Each row has a name. Each question is about the rows just above it.

z_243: -549  -348  -117  116  -600  -198  -169  242  -150  -625  43  -40  223  -22  -224  -667  -437  -195  358  -139  335  258  262  265  138  -292  226  -101  -8  -157  270  316  148  405  -25  150  253  -16  -299  -70  -32  -514  -251  -62  -506  307  -543  -498  309  55  -73  -256  15  -219  -256  46  26  205  -23  6  -258  198  -399  -83
z_888: -18  -59  -216  190  -89  68  56  159  107  -79  229  48  -42  -52  -136  -152  -93  58  -135  -330  -415  110  71  -470  -57  186  -146  -52  -143  80  -72  -104  -74  -428  141  10  -461  -138  45  -170  17  71  -294  -151  -45  -268  -177  -108  -432  -13  -201  49  -355  103  -71  84  -46  33  -87  -142  263  -127  -44  -27
z_629: 730  529  227  71  816  -422  223  -77  -421  742  -460  -115  -291  60  457  859  817  -216  -645  434  -919  -92  -396  -905  -321  -421  -807  39  200  -231  -364  -754  68  -617  229  76  -705  193  384  -250  6  616  498  211  807  -753  869  726  -915  -44  261  12  -656  -236  377  -225  -22  -14  176  231  -585  -415  745  -50
z_263: 452  284  -93  -185  550  465  97  -149  324  605  27  -26  32  -98  86  590  426  170  264  -209  403  -266  -158  549  -65  365  333  350  -157  128  137  159  -274  336  74  -313  532  -239  206  371  12  411  7  -145  464  325  503  442  502  61  -205  432  448  146  179  49  -15  -235  -122  -215  476  250  392  62
z_714: -268  -283  53  -10  -473  378  -62  -120  402  -418  527  349  -344  77  -90  -454  -492  400  -681  165  -744  96  81  -829  115  508  -520  -485  -17  459  -506  -397  313  -745  -104  255  -834  342  -77  -444  -28  -227  -45  233  -453  -688  -476  -273  -831  -30  152  65  -537  478  -32  207  -63  180  65  27  580  -557  -371  88
z_849: 288  2  -103  -289  90  -463  -17  -110  -188  285  -80  -152  -128  -226  15  189  81  -478  -150  5  234  29  264  273  495  -774  57  -134  -266  -348  -242  125  533  301  20  85  244  329  70  -81  -81  177  -45  232  107  -9  183  334  211  216  -90  -266  83  -617  227  -215  -146  353  -112  -269  -693  -202  206  -272
Among the named rows, does one hold -122  -215  476  250 next to each other, in this order? | yes
Does one of the named rows hold -625  43  -40  223 side by side, in this order? | yes
Is 103  -71 printed in one of the named rows, side by side and in this order? | yes
Among the named rows, does one hold -169  -198 next to each other, in this order? | no

z_804: 258  -485  -68  -354  -66  125  120
z_37: 31  566  -185  189  161  3  -574
z_62: -478  593  217  523  36  -223  74
z_996: 121  -94  -69  -109  5  83  -71
z_568: -281  75  201  205  -52  -109  295
z_169: -486  573  235  531  37  104  113
z_607: -278  682  30  438  118  -70  -283
z_986: -555  413  336  505  -30  -62  351
z_902: 87  132  -114  -10  58  16  -248
z_140: 121  -94  -69  117  -80  -31  399
z_548: -486  -112  419  263  -156  -13  757
Does one of the named rows hold 235  573 side by side, in this order? | no
Does one of the named rows hold -109  295 side by side, in this order? | yes

z_551: -37  123  -109  35  157  -13  83  -314
z_261: -157  152  -320  41  328  -617  -645  478
z_864: -157  123  -109  35  7  -222  220  -248
z_921: 123  -109  35  -37  7  -222  175  -248
Give the next 3 entries after -37  123  -109  35. | 157  -13  83
-37  123  -109  35  157  -13  83  -314 is in which row? | z_551
Does one of the named rows hold 152  -320  41 side by side, in this order? | yes
Among the named rows, does one hold 36  157  -13  83  -314 next to each other, in this order? | no

